In the rows, zero is written as 128.
Facts:
{skigror,grumel,podre,labo,vostu,rudrun,trisustes,talam,gugros,listo,stepel,dreplel,bomo,vuflakes,piflom,fledek,riskik,steskos,leplestin,braron,lodru,suflobrir,tuklil,trure,zefon,floskotu,sebam,keflil,fliflos,lozen} Θ 238
{stara,travar,flestam,gropluk,nudakel,flebon,nokonem,dobrim,trugis,skikor,skomibil,pebrefas,boduk,diven,batra,traklil,skeklibrol,bivam,mipur,vafun,ploneplal,koskam,tabren,pidras,gevas,matrim,duklur,grepu,kludrum,bridar,kledak,direl,lafli} Θ 227
{gisku,sezozam,vufulus,flupluklik,stamol,tugroril,plagom,gutrum,stubesis,ruflar,stefes,skugrik,fedridu,gresku,nisar,bipak,briti,klelan,lustuk,brota,grelovol,flera,runeflo,turar,situbon,pastodri,trinibar,vafam,skurikek,skiden,sogri,fledriplol,tunim,didro,flaplor,kidu,bukle,suzon,plifum,mestis,saklar,sodrar,dretrem,kidretu,trosos,grubradol,zutrel,fleston,drepir,sebruga,grafli,flokim,lonos,bregek,trebo} Θ 738
{bezegros,stogu,plubar,skozul,gotrusko,neple,moren,grupun,trevos,dreflum,demu,beklak,feflin,skogrobrir,biru,voskirem,ruskim,ploskas,dekek,zusken,flados,gisis,brofluvu,regur,tubru,plovor,treskadun,makin,tuskel,pelan,sobigil,brifle,pluflas,rigros} Θ 811
{pegrazas,siflesko,begreskir,gruso,zavaklil,fasuse,mifluk,driflir,botra,trabruk,lesik,dralur,kasozo,dretri,zitrel,muski,toplilom,pozu,ruflipam,limu,dreskem,skegu,stoske,fotri,fosam,mekik,leken,lustum,tedragrel,zodru,zipur,drudevan,fastu,skodron,losi} Θ 34
ψ boduk <- skigror,nokonem,stepel,dreflum,trugis,demu,toplilom,vafun,lustum,trebo
ψ plifum <- stara,pegrazas,rudrun,suflobrir
ψ drudevan <- stara,brofluvu
ψ trinibar <- gisku,trure
ψ ploskas <- bezegros,siflesko,travar,begreskir,mifluk,talam,botra,bipak,flera,skiden,flaplor,flados,stoske,fotri,gevas,tuklil,tedragrel,grubradol,zutrel,zipur,tuskel,floskotu
ψ pastodri <- bezegros,skozul,makin
ψ demu <- bezegros,zusken,fosam
ψ treskadun <- bezegros
ψ saklar <- pegrazas,labo,nisar,gisis,drepir
ψ sebruga <- grumel,vostu,vuflakes,batra,vafun,koskam,bridar,direl
ψ lozen <- siflesko,travar,tugroril,flera,trinibar,brofluvu,vafun,grepu,brifle
ψ flestam <- siflesko,stamol,bomo,vuflakes,zutrel
ψ zutrel <- travar,pebrefas,ruflipam,vafun,koskam
ψ runeflo <- begreskir,gotrusko,muski
ψ ruflipam <- begreskir,zusken
ψ kledak <- begreskir,flaplor
ψ moren <- stogu,turar,ruflipam,limu,suflobrir
ψ flera <- stogu,driflir,skomibil,pozu,kledak
ψ stepel <- stogu,skomibil,feflin,dreskem,lonos
ψ sezozam <- podre,skiden,sogri
ψ bridar <- podre
ψ bivam <- labo
ψ grupun <- vufulus,kledak
ψ keflil <- vufulus,driflir,grelovol
ψ situbon <- flupluklik,flebon,dretrem
ψ dreplel <- flupluklik
ψ tuklil <- flestam,plubar,nokonem,boduk,biru,fledriplol,bukle,flados,plifum,mestis,tedragrel
ψ tedragrel <- flestam,skozul,stubesis,dreflum,grelovol,toplilom,ruflipam,grepu,grafli,fastu,pluflas
ψ fledek <- gruso,ruskim
ψ stogu <- zavaklil
ψ travar <- zavaklil,trisustes
ψ vafun <- stamol,trabruk,skomibil,leken,sebam,losi
ψ skugrik <- stamol,dreskem
ψ grumel <- tugroril
ψ bukle <- plagom,skurikek,batra,koskam,floskotu
ψ siflesko <- plagom,kasozo,piflom,steskos,ruflipam,bukle,leken,tuskel
ψ botra <- fasuse,rudrun,gugros,trabruk,treskadun,fleston
ψ gresku <- fasuse,skikor
ψ diven <- fasuse
ψ mestis <- fasuse,gotrusko,bivam,mekik
ψ fedridu <- fasuse
ψ zodru <- rudrun,grafli,fliflos
ψ plubar <- rudrun,ruflar
ψ skeklibrol <- rudrun
ψ trure <- rudrun,sogri,regur,mekik,fleston
ψ biru <- plubar
ψ mifluk <- gropluk,grafli
ψ flados <- mifluk,nudakel,listo,dobrim,trinibar,plovor,dretrem,zodru,zipur
ψ steskos <- talam,trevos,kludrum
ψ braron <- neple,brota
ψ pozu <- stefes,moren,trabruk,didro,grafli
ψ labo <- gugros
ψ gisis <- flebon
ψ dreflum <- flebon,pastodri,drudevan
ψ fliflos <- botra
ψ fledriplol <- botra
ψ suzon <- botra,biru,fliflos
ψ riskik <- skugrik,matrim,brifle
ψ trebo <- moren,pidras
ψ stubesis <- moren,keflil
ψ dralur <- fedridu,bipak,didro
ψ tuskel <- nokonem,skurikek,treskadun
ψ dretri <- trevos
ψ dobrim <- lesik
ψ grubradol <- listo,braron
ψ ruskim <- nisar,kidu,gisis
ψ skurikek <- nisar
ψ lustuk <- dreplel,makin,zefon
ψ lustum <- kasozo,leplestin,lodru,flokim,lonos
ψ losi <- kasozo
ψ skiden <- brota
ψ pelan <- grelovol
ψ grelovol <- dretri
ψ skikor <- zitrel
ψ vostu <- zitrel,tubru,ploneplal,suflobrir
ψ drepir <- skikor,brifle
ψ gutrum <- skomibil,vafun,lustum,duklur
ψ regur <- turar
ψ lafli <- piflom,fledek,stoske
ψ stoske <- beklak
ψ nudakel <- fledek,drepir,direl
ψ brota <- skogrobrir
ψ limu <- riskik,plovor
ψ sodrar <- riskik
ψ pluflas <- sogri
ψ plagom <- diven,skegu
ψ makin <- voskirem
ψ vufulus <- skeklibrol
ψ dekek <- flaplor,kludrum
ψ stefes <- gisis,trosos,fastu
ψ direl <- fotri
ψ vafam <- ploneplal,fastu
ψ tabren <- suflobrir
ψ grafli <- pidras,bregek
ψ mipur <- dretrem
ψ mekik <- kidretu
ψ tunim <- kidretu
ψ duklur <- grepu
ψ skodron <- trosos
ψ stara <- treskadun
ψ leken <- treskadun
ψ gotrusko <- makin
ψ kludrum <- fleston
ψ bomo <- floskotu
ψ driflir <- lonos
ψ talam <- lonos
ψ turar <- bridar
ψ briti <- fastu
ψ traklil <- sebam
ψ sobigil <- sebam
ψ gisku <- brifle
ψ pidras <- brifle
ψ skomibil <- rigros
ψ klelan <- rigros

Known rows:
bregek: [109 109 125 136 153 150 109  84 158 131 124  87 115 116 152 125 124 143
 116 123 137 111 135 108 142 143 126  97 107 123 162 161 100 128 118 104
 153 130 172 128 144 127 133 124]
plifum: [ 56 187  70 109 184 223 140  96 107  92 130  83 100 111 195 149 105 138
 102 142 139 101 130  79 140 131 163  67 178  78 169 181  64  97  84 100
 133 113 165 171 104 130 139  75]
suflobrir: [ 86 142 116 108 122 138 129 107 142 144 118 137  99  98 142 124 100  98
 129  97 123 145 112 111 156 122 126 141 130 152 153 141 138  99 144 116
 143 134 142 113 136 118 104  69]
tugroril: [112 116 121 150 159 142 115 104 146 144 131  84 119 109 147 128 129 138
 137 107 139 136 137 121 138 170 130  83  94 128 156 170  96 115 126 110
 155 127 160 130 155 134 157 124]
tunim: [106 112 130 132 152 156 110  91 159 135 125  92 115 120 147 126 127 148
 120 121 142 111 133 113 147 138 119  92 112 117 161 158  98 127 125 104
 155 136 178 133 135 124 128 124]
vafun: [160 140  83 194 111 126 150 137 120 200 148  65 167  93 161 161 114 114
 204  89 178 200 167 125 162 185 129 120 149 148 173 127 148 123 141 100
 154 109 107 147 143 118 192  97]
stoske: [110 152 167 141 197 150 155 135 163 115 151 100 144 155 102 155 124 184
 141 121  89 112  98 132 145 120 139 137  99 126 109  99 127 144 114  45
 152  83  83  87 131 119 119  85]
dreplel: [ 91 135 131 108 118 135 130 105 157 141 118 135 107 111 134 123 106 102
 119 104 123 128 101 112 164 101 115 151 128 155 153 138 144 106 143 106
 148 147 145 110 122 117  91  80]
skigror: [137 141  65 140 112  96 142 114 174 100 128  83 143 104 141 129 104  80
 153  91 143 108 164 100 184  75  92 168 172 145 205 113 176  73 140  87
 197 109  99 156 133 125 135  87]
brifle: [116  81 119 110 100 143 138  89 133 164 101 115 121 118 152 166 143 111
 140 101 132 125 116 130 133 144 174 123 104 104 149 111 109 105 113  96
 141 128 107 104 127 129 147 111]
gisku: [106 110 127 134 153 148 107  98 151 140 128  91 119 122 156 121 130 137
 119 122 135 107 125 107 139 143 131  91 105 122 156 167  99 119 123 115
 159 147 165 137 148 123 146 133]
gisis: [110  72 131  95  86 154 128  73 152 157  94 118 118 128 145 171 132 125
 119 114 135 100 117 135 137 114 158 137 119  97 149 103 107 127 114  89
 133 138 126 102 101 120 113 107]
stefes: [111  98 122 124 158 157  97  80 149 140 124 102 101 117 160 118 133 139
 119 117 133 140 129  84 145 161 145  86 101 116 169 156  98 125 122 113
 158 115 177 121 172 134 134 122]
bipak: [113 121 134 149 190 149 127 127 158 115 162  71 109 155 123 129 125 189
 127 110 128 117 111 123 145 121 122  85  71 128 143 150  88 120 101  55
 166 112 134 105 130 175 112 101]
sobigil: [111  81 121 105  95 152 136  85 143 158  95 113 123 121 147 168 135 118
 135 106 135 116 121 134 135 129 163 128 116 100 149 108 104 111 113  91
 139 129 113 106 109 127 133 105]
grepu: [134 132 109 179 126 129 141  68 132 182 121  61 146  98 190 146 108 128
 117 137 136 165 115  85 148 168 172 166 111 160 158 151 152 170  96  96
 117  99 127  98 151 138 136  98]
podre: [ 93 140 121 116 121 129 133 113 150 142 121 129 106 106 133 129 100 105
 130  97 126 135 112 119 159 110 117 148 125 155 152 139 139 103 143 103
 147 141 137 110 127 118  99  71]

Rows:
No name comes twice in this set of rows, the named rows included.
[ 84 155 164 151 132 153 197 101 132 145  82 127 175  75  94 121 139  47
 153 128 116 133  52 126 180 120 107 134 106 180 151 178 164  70  93  84
 156 145 157 111  74 115 135 127] -> steskos
[151 127 115 147 151 130 141 111 176 108 120  91 186 117 125 149 137 111
 178 115 124  99 165  95 176 118 112 147 181 100 181  76 172 113 144  85
 199  81  89 157 155  74 179 128] -> lustum
[120  71 111 102 100 146 125  67 130 164  93 119 111 108 165 156 144 102
 134 101 127 149 121 104 130 160 191 125 101 100 160 107 113 108 110 106
 141 101 114  93 156 140 144 104] -> moren
[134 147 136 171 163 152 159 153 133 165 191  57 137 180 142 154 112 199
 145 121 136 161  79 113 157 107 149 131  87 155 130 117 129 155  85  31
 142 104  83  85 104 180  99  72] -> gevas
[119  82 115 118 102 139 141  92 131 163 103 109 127 113 149 165 141 110
 145  97 130 132 119 135 129 155 177 122 100 108 146 118 110 102 108  93
 142 122 101 101 130 135 153 108] -> brofluvu
[ 86 148 147 124 167  93 129 138 139 151 155 102 165 144 193 128 124 130
 105 134  76  47  89 116  97 142 189 153 120 125 103 149 142 139 142 144
 149 185  57 145 173  63 202 135] -> zodru
[103 152 160 121 189 168 143 126 153 121 143 118 134 152 119 153 122 177
 136 122  92 114 102 113 145 126 149 127 119 110 118  97 124 143 121  67
 152  87  97  97 143 104 121  80] -> botra
[ 79 146 119 115 127  86 134 138 139 149 150 114 122 127 175 109 107  95
 108 106 106  89  81 115 130 102 150 157 110 167 135 164 148  91 140 133
 153 191  92 131 142 117 144  98] -> listo
[111 120 120 150 159 155 123  95 143 142 123  87 124 101 141 128 131 128
 143 111 141 137 137 116 146 171 125  78 106 125 161 170  98 109 122 105
 156 120 171 133 148 129 157 127] -> stamol
[111 139 151 135 165 159 146 109 138 148 111 129 162 100 123 146 138 111
 169 116 106 142 119 106 149 179 149 114 135 115 139 116 144 120 141 107
 157  93 117 120 164  69 177 119] -> losi
[109 110 152 147 138 162 204 114 127 137 110  84 168 131  95 173 156 121
 161 116 118 115  67 161 151 120 155 110  69 125 129 130 111  85  51  25
 149 108  89  85  58 171 138 118] -> tuskel
[108 108 112 157 157 128 111  34 164 119  95  61 115  87 164 127 114 135
  78 133 123 112 149  99 136 163 140 133  89 135 163 183 111 149  98 105
 132  98 177 108 165 145 121 116] -> grelovol
[ 74 152  84 107 155 136 173 153  97 122 168  64 125 166 203 170 123 142
 106 117 101  63  72 137  94 102 226 118 107  98 114 147  78  80  59  70
 135 153  18 128  99 170 172  78] -> flados
[116  97 126 121 136 141 158 122 140 133 142  86 117 161 121 175 135 167
 141  94 118 119  98 153 132 108 165 122  72 114 127 100  95 109  83  31
 147 105  68  76 100 179 112  80] -> ploskas
[126 172  68 156 127 177 162 110 123 143 147  54 162 126 195 164 103 126
 141 142 163 128 138  70 177 103 148 140 201 115 189 123 148 127  92  80
 148 108 112 165  94 121 146  84] -> nokonem

Now the same nodes, written a new way:
Known rows:
kidu: [141 109 147 121 151 113 143 166 164 112 122 107 139 142 129 121 122 129
 125  90 153 127 163 150 132 137 120 146 121 130 132 135 124 110 122 118
 129 127 143 114 136]
nisar: [135 108 143 126 140 115 145 158 153 123 118 112 133 136 128 124 132 131
 133 106 150 128 153 148 128 135 119 141 119 129 131 131 124 121 125 116
 131 133 144 116 122]
dekek: [111 135 135 125 131 138 105 111 112 153 143 141 137 123 139 126 146 119
 107 144  92 141 100 117 141 105 122 141 116 111 142 132  89 150 156 143
 131 117 101 130 143]
trosos: [189 106 154  86 149 106 168 159 172  88 108 123 173 103 142  78  75 125
 125 120 181 120 160 164 121 153 140 166 128 141 112  57 129 170 127 116
 141  96 104  89 168]
pelan: [105 139 128 118 125 143 100 104 108 166 147 143 142 127 137 120 160 118
 109 151  95 145  99 112 136 108 118 141 109 119 140 122  79 164 160 151
 133 126  98 131 138]
situbon: [103 165 152 129 139 112 146 126 110 117 150 120 157 138 101 103 132 124
  96 130 137 168 159 131 112 153 130 152  93 121 111 152 107 118 136 107
 140 115 116 126 146]
dobrim: [126 140 132 145 164 123 128 137 113  92 153 137 116 158 134 151  90 125
 102  97 119 147 131 106 139 105 132 132 157 133 137 182 129  56  79 113
 108 138 107 109 147]
skikor: [123 132 120 113 119 115 124 110 122 138 142 151 120 145 137 139 117 125
 133 122 141 142 141 114 133 114 130 139 155 145 131 133 120 113  94 152
 111 136 108 122 141]
turar: [116 130 145 131 122 119 144 145 135 129 125 124 136 132 133 122 149 125
 128 118 144 146 134 130 119 134 124 145 112 127 123 126 108 139 135 116
 138 136 129 119 112]
didro: [132 107 141 128 131 115 147 152 148 127 115 115 133 129 125 124 138 134
 139 115 148 128 146 145 125 136 119 135 118 129 128 119 120 132 126 117
 133 136 143 115 114]
skugrik: [113 120 146 131 132 122 143 148 131 131 126 115 131 130 131 119 146 127
 127 115 141 151 122 126 117 133 122 132 106 129 122 125 108 135 130 108
 131 142 136 115 116]
grubradol: [129 134 139 150 127 124 160 156 133 106 127 145 139 122 129 136 135 137
 124 126 129 146 133 131 111 136 119 153 118 121 130 133 116 135 141 115
 161 147 119 125  99]
muski: [130 136  92 135 114 155 126 103 133 141 115 112 121 120  96 118 138 139
 147 148 144  91 148 152 130 148 146 116 135 126 121 142 151 129 131 142
 132 115 144 138 112]
lozen: [110 168 133 114 112 125 109 127 110 123 138 140 144 136 150 139 129 112
 112 128 111 138 109  96 119 131 119 113 108 143 114 116 150 139 145 122
 111 128 126 156 139]
plubar: [130 113 135 129 142 132 109 122 123 143 132 130 131 124 132 129 137 126
 120 138  95 121 117 133 148 106 121 134 128 108 146 130 102 140 148 140
 127 115 115 126 138]
floskotu: [142 131 124 119 122 119 114 145 131 123 118 127 133 136 134 154 123 132
 135 123 115 103 132 125 129 131 108  97 126 143 130 109 170 125 134 124
 110 136 152 154 125]
fedridu: [111 131 145 125 122 118 141 143 135 135 124 122 139 134 136 121 147 123
 129 117 146 144 141 133 122 135 124 149 111 127 124 129 107 139 135 121
 133 133 130 119 117]

Rows:
No name comes twice in this set of rows, the named rows included.
[113 150 124 116 123 120 125 110 113 129 154 156 125 148 141 136 112 118
 114 118 134 159 128  99 127 112 135 147 147 143 128 145 114 105  99 146
 116 136  97 123 149] -> lafli
[130 130  97 134 124 165 120 119 150 126 119 113 114 127 124 123 127 129
 141 124 145  94 128 140 132 134 144 125 137 130 126 147 148 120 132 142
 130 120 141 129 119] -> fasuse
[136 136 141 137 151  96 156 126 115 115 132 101 151 132  54 106 130 151
 119 139 141 138 199 172 120 167 127 125 107 114 115 149 132 103 122 102
 136 113 145 128 138] -> flupluklik
[140 126  99 131 150 163 118 138 164 107 125 110 116 140 130 124 106 127
 124  99 143  96 135 141 136 134 142 131 135 131 137 162 152  93 128 140
 129 117 145 127 140] -> gruso
[150  81 133 136 154 133 116 129 124 143 118 115 119 111 117 123 133 139
 133 143  96 111 103 143 148 108 119 101 132 108 147 110 116 140 131 122
 124 125 132 114 129] -> feflin
[132 122  95 132 125 162 119 123 155 131 115 114 111 126 124 126 129 132
 141 120 145  95 124 138 133 134 142 120 137 134 132 143 150 119 130 145
 131 124 150 133 117] -> skegu
[135 129  98 132 132 166 122 123 153 125 119 114 116 129 125 121 121 128
 136 121 144  96 128 141 133 134 144 127 136 134 129 147 150 116 132 140
 131 120 143 129 128] -> pegrazas
[153 165 117 154 111 131 147 156 118  80 129 185 153 111 142 175 106 139
 120 148  86 118 120 111 111 137 107 128 134 132 135 118 170 141 158 126
 163 158 115 166  93] -> braron
[133 111 134 127 144 127 112 118 119 144 134 127 133 122 122 120 132 129
 115 142  98 126 121 137 146 112 124 128 126 108 143 129 105 136 146 136
 130 111 119 127 147] -> dreflum
[104 176 146 130 129  95 152  92  85 135 150 114 165 130  53  91 143 137
 103 163 138 170 193 153 106 179 136 141  91 112  97 151 112 128 136 108
 144 100 123 141 148] -> lustuk

Now the same nodes, written a new way:
Known rows:
grafli: [126 123 130 128 125 124 131 135 132 127 135 128 122 130 128 135 123 126
 124 126 122 127 130 138 132 130]
sogri: [128 123 112 132 121 127 127 126 141 129 139 124 119 131 133 138 127 139
 125 136 123 128 124 113 126 132]
gutrum: [122 120 140 119 133 140 136 141 128 133 122 123 122 133 126 144 127 106
 125 111 120 135 135 156 136 123]
begreskir: [132 138 112 128 128 134 117 114 131 130 126 122 130 129 135 121 127 136
 124 139 130 131 130 121 121 137]
steskos: [137 122 137 116 131 132 126 130 133 117 122 129 125 129 125 125 120 124
 131 118 130 137 134 122 125 128]
dreflum: [121 131 134 127 121 126 134 133 124 127 125 131 133 135 130 116 138 126
 126 125 136 135 126 131 132 127]
grumel: [136 122 138 120 133 128 127 128 130 119 122 129 127 126 128 125 118 125
 138 122 129 132 132 124 128 126]
diven: [129 129 138 124 135 133 131 131 120 123 134 129 130 120 115 128 126 131
 116 129 126 128 128 126 126 124]
stamol: [124 119 119 133 122 127 127 128 133 136 128 116 115 128 140 137 126 142
 131 139 129 123 135 123 124 137]
fleston: [128 122 118 130 123 127 126 131 138 128 137 122 119 131 137 133 126 142
 125 137 123 127 126 118 122 137]
flera: [124 122 128 124 127 132 129 135 132 130 128 124 119 131 128 138 126 124
 125 125 123 129 134 140 129 131]
vafun: [124 127 136 128 137 138 131 130 117 133 121 124 129 116 121 137 128 127
 128 126 131 128 137 127 127 123]
trugis: [125 126 124 135 129 136 123 119 123 134 120 118 123 122 130 133 135 146
 124 139 133 121 138 108 115 136]
suflobrir: [138 123 129 126 129 119 123 121 134 116 122 128 122 128 133 123 120 142
 134 136 134 128 132 112 120 137]
gruso: [136 134 118 139 124 107 115 120 120 132 137 134 133 119 134 111 111 139
 135 156 132 103 125 127 134 140]
brota: [127 121  84 134 108 134 130 116 152 130 156 143 128 134 102 158 135 103
 142 111 121 143 125 101 161  93]
dobrim: [138 123 140 140 114 121 128 138 100 160 154 140 135 104 117 110 114 110
 149 134 119  75 120 129 139 121]

Rows:
No name comes twice in this set of rows, the named rows included.
[126 125 135 130 117 125 131 137 120 135 132 135 134 132 125 113 128 120
 131 130 131 125 121 128 140 125] -> flados
[125 138 126 142 122 119 126 118 120 130 135 130 128 117 126 121 140 143
 130 131 134 109 132 120 113 130] -> flebon
[131 131 114 129 131 136 116 115 127 136 114 119 126 129 140 128 127 136
 129 144 132 129 135 120 122 139] -> kasozo
[125 125 139 119 132 129 136 144 129 121 134 129 127 128 119 137 119 112
 122 116 121 135 129 153 141 120] -> sebruga
[123 128 140 136 124 109 132 136 117 127 130 140 137 130 124 112 126 128
 131 135 134 118 120 134 141 129] -> ruskim
[121 130 138 138 127 109 133 131 120 124 124 141 136 134 125 118 134 127
 129 130 136 124 120 137 137 129] -> gisis
[125 121 123 123 119 135 124 129 128 125 121 122 123 139 130 118 130 143
 118 138 138 143 133 110 126 138] -> trevos
[127 122 117 133 121 123 125 127 136 128 137 122 118 130 135 134 125 143
 125 138 127 125 130 121 124 137] -> bipak
[121 127 133 126 124 132 130 133 125 129 121 127 131 136 129 119 134 128
 124 129 135 139 128 126 130 129] -> demu
[128 126 141 116 131 130 137 146 130 122 138 131 127 130 119 135 120 111
 117 114 117 135 126 155 139 121] -> suzon
[139 126 140 122 135 120 129 129 132 116 130 133 131 126 129 120 120 127
 133 121 125 126 122 128 125 127] -> labo
[125 120 137 128 133 148 128 127 115 145 110 123 125 125 120 140 139 119
 127 119 126 121 139 129 123 129] -> skomibil

